Below is a small trained network, with its code and all its weights. Each question gives an input and a class and asks what happens when units are switched off, that is, made to give their printed mean instead of their output.

import numpy as np


def w(rows, s, z=0):
    codes = np.array(rows[::2]) - 128.0
    scale = np.full(codes.shape[1], s)
    scale[-1] = z or s
    return codes * scale


def f(y):
    return y / 2 * (1 + np.tanh(0.7978845608 * (y + 0.044715 * y**3)))


def log_softmax(a):
    a = a - a.max(-1, keepdims=True)
    return a - np.log(np.exp(a).sum(-1, keepdims=True))


def net(x, mask):
    res = np.array(x, float).reshape(1, 6) / 4 @ E
    y = f(res @ A[0][:, :-1].T + A[0][:, -1])
    res = res + np.where(mask, y, B[0][:, -1]) @ B[0][:, :-1]
    return log_softmax(res[-1] @ U[:, :-1].T + U[:, -1])


A, B = {}, {}
E = w([
[129,127,128,128,128],'x0',
[128,127,127,128,128],'x1',
[127,128,128,128,128],'x2',
[45,129,139,129,17],'x3',
[22,123,114,135,207],'x4',
[122,122,122,3,134],'x5',
],0.0061)
A[0] = w([
[128,129,128,129,128,120],'n0',
[128,126,128,128,128,125],'n1',
[91,124,123,130,77,66],'n2',
[129,134,127,133,129,102],'n3',
[158,131,128,129,168,75],'n4',
[167,133,133,129,181,91],'n5',
[125,118,125,46,127,29],'n6',
[93,122,123,130,80,89],'n7',
[167,132,132,129,180,90],'n8',
[73,129,131,131,168,68],'n9',
[131,138,149,187,132,8],'n10',
[207,110,127,134,222,115],'n11',
[55,126,123,131,177,77],'n12',
[127,127,129,128,129,112],'n13',
[68,125,129,131,171,70],'n14',
[134,129,131,238,124,3],'n15',
[133,129,128,238,123,5],'n16',
[247,127,142,113,37,56],'n17',
[113,124,132,129,108,80],'n18',
[164,129,132,129,177,90],'n19',
[167,134,134,129,181,98],'n20',
[121,132,129,128,133,74],'n21',
[42,125,141,125,5,81],'n22',
[61,128,128,131,175,81],'n23',
[125,140,138,16,131,28],'n24',
[128,126,128,128,128,126],'n25',
[189,125,123,122,80,27],'n26',
[81,130,132,132,163,51],'n27',
[128,128,127,128,128,117],'n28',
[94,125,128,129,82,60],'n29',
[125,127,133,29,130,43],'n30',
[87,128,132,131,159,46],'n31',
[79,125,134,132,165,59],'n32',
[128,130,131,126,130,105],'n33',
],0.016,0.0018)
B[0] = w([
[129,128,125,127,127,127],'n0',
[129,128,129,126,127,128],'n1',
[116,178,129,130,128,162],'n2',
[128,126,125,127,125,125],'n3',
[119,161,124,132,126,154],'n4',
[115,179,130,132,125,173],'n5',
[108,87,122,134,82,171],'n6',
[115,174,132,132,130,161],'n7',
[114,178,130,128,126,172],'n8',
[155,107,132,127,164,166],'n9',
[114,99,124,125,101,148],'n10',
[100,229,125,125,128,241],'n11',
[169,98,127,129,179,188],'n12',
[132,128,127,130,125,126],'n13',
[160,106,133,127,167,173],'n14',
[99,56,130,118,49,193],'n15',
[97,55,127,122,52,193],'n16',
[195,68,130,128,236,251],'n17',
[127,142,127,129,126,130],'n18',
[117,173,129,132,125,167],'n19',
[113,178,132,131,126,174],'n20',
[133,126,127,131,128,123],'n21',
[103,254,123,129,134,254],'n22',
[168,102,129,127,172,182],'n23',
[97,64,133,129,49,199],'n24',
[129,128,128,128,128,128],'n25',
[161,99,129,125,176,172],'n26',
[149,111,130,126,158,155],'n27',
[128,127,127,129,128,127],'n28',
[117,170,126,131,128,156],'n29',
[100,73,124,134,63,189],'n30',
[148,115,129,123,151,147],'n31',
[155,111,130,129,157,158],'n32',
[131,128,127,130,125,125],'n33',
],0.046,0.0075)
U = w([
[105,254,125,137,128,254],'0',
[220,97,138,128,209,95],'1',
[90,75,126,127,28,27],'2',
],0.0074,0.00069)

Each question gives the input, the list of numbers given to net, and the class t.
The units are the neurons (one row each of A and B). Each row of codes is followed by its name. A weight is (code - 128) times the scale printed after its matrix; where a second scale follows, it is the last column's (A, B and U).
mask holds one flag per neuron, in row order. A switched-off neuron (its flag False) gives its mean, the last column of its row in B, instead of its output. The means were averaged over made-up inputs and are rounded, as every weight is.
A unit's drop is (log p(t) with every unit on - log p(t) with that unit switched off) / (log p(t) with every unit on - log p(t) with every unit switched off).
The circuit of an input: a set's keep is (log p(t) with only the set's units on - log p(t) with every unit switched off) / (log p(t) with every unit on - log p(t) with every unit switched off). Starting from the 12 units with the biggest drops (on a tie, the unit counted first), units are removed one at a time, each time the one whose removal leaves the highest keep (on an exact tie, the one counted first), for as long as the keep stays at least 0.8.
units of the circuit, in order: the units of the circuit, biggest drop first
k most important neurons: the k neurons with the biggest drops, biggest first
drop when u is switched off: that unit's drop, to one decimal
input [-8,-3,-5,-3,-6,1], class 1: units of the circuit, in order => (n17)
input [-8,-2,-7,7,3,-8], class 2: 4 most important neurons => (n16; n15; n11; n10)
input [4,5,-3,7,0,-8], class 2: 3 most important neurons => (n16; n15; n11)
input [-5,2,6,5,1,7], class 2: 2 most important neurons => (n24; n30)
input [1,-8,1,6,1,7], class 2: 4 most important neurons => (n24; n30; n11; n6)
input [2,-3,-8,2,-4,-4], class 1: 2 most important neurons => (n17; n24)
input [8,-5,-6,-6,7,8], class 2: 4 most important neurons => (n24; n30; n17; n6)
input [7,-7,6,-1,4,6], class 2: 2 most important neurons => (n17; n24)
input [6,1,-3,-3,-5,-3], class 1: 2 most important neurons => (n17; n22)
input [-7,4,4,-3,0,-4], class 2: drop when n16 is switched off => 0.2
input [2,-5,-8,4,6,-3], class 1: drop when n18 is switched off => 0.0
input [4,-1,-4,7,-3,-8], class 2: drop when n11 is switched off => 0.7
input [-2,4,2,-4,5,-7], class 2: drop when n15 is switched off => 0.2
input [-1,-3,-5,4,8,-7], class 1: most important neuron => (n12)
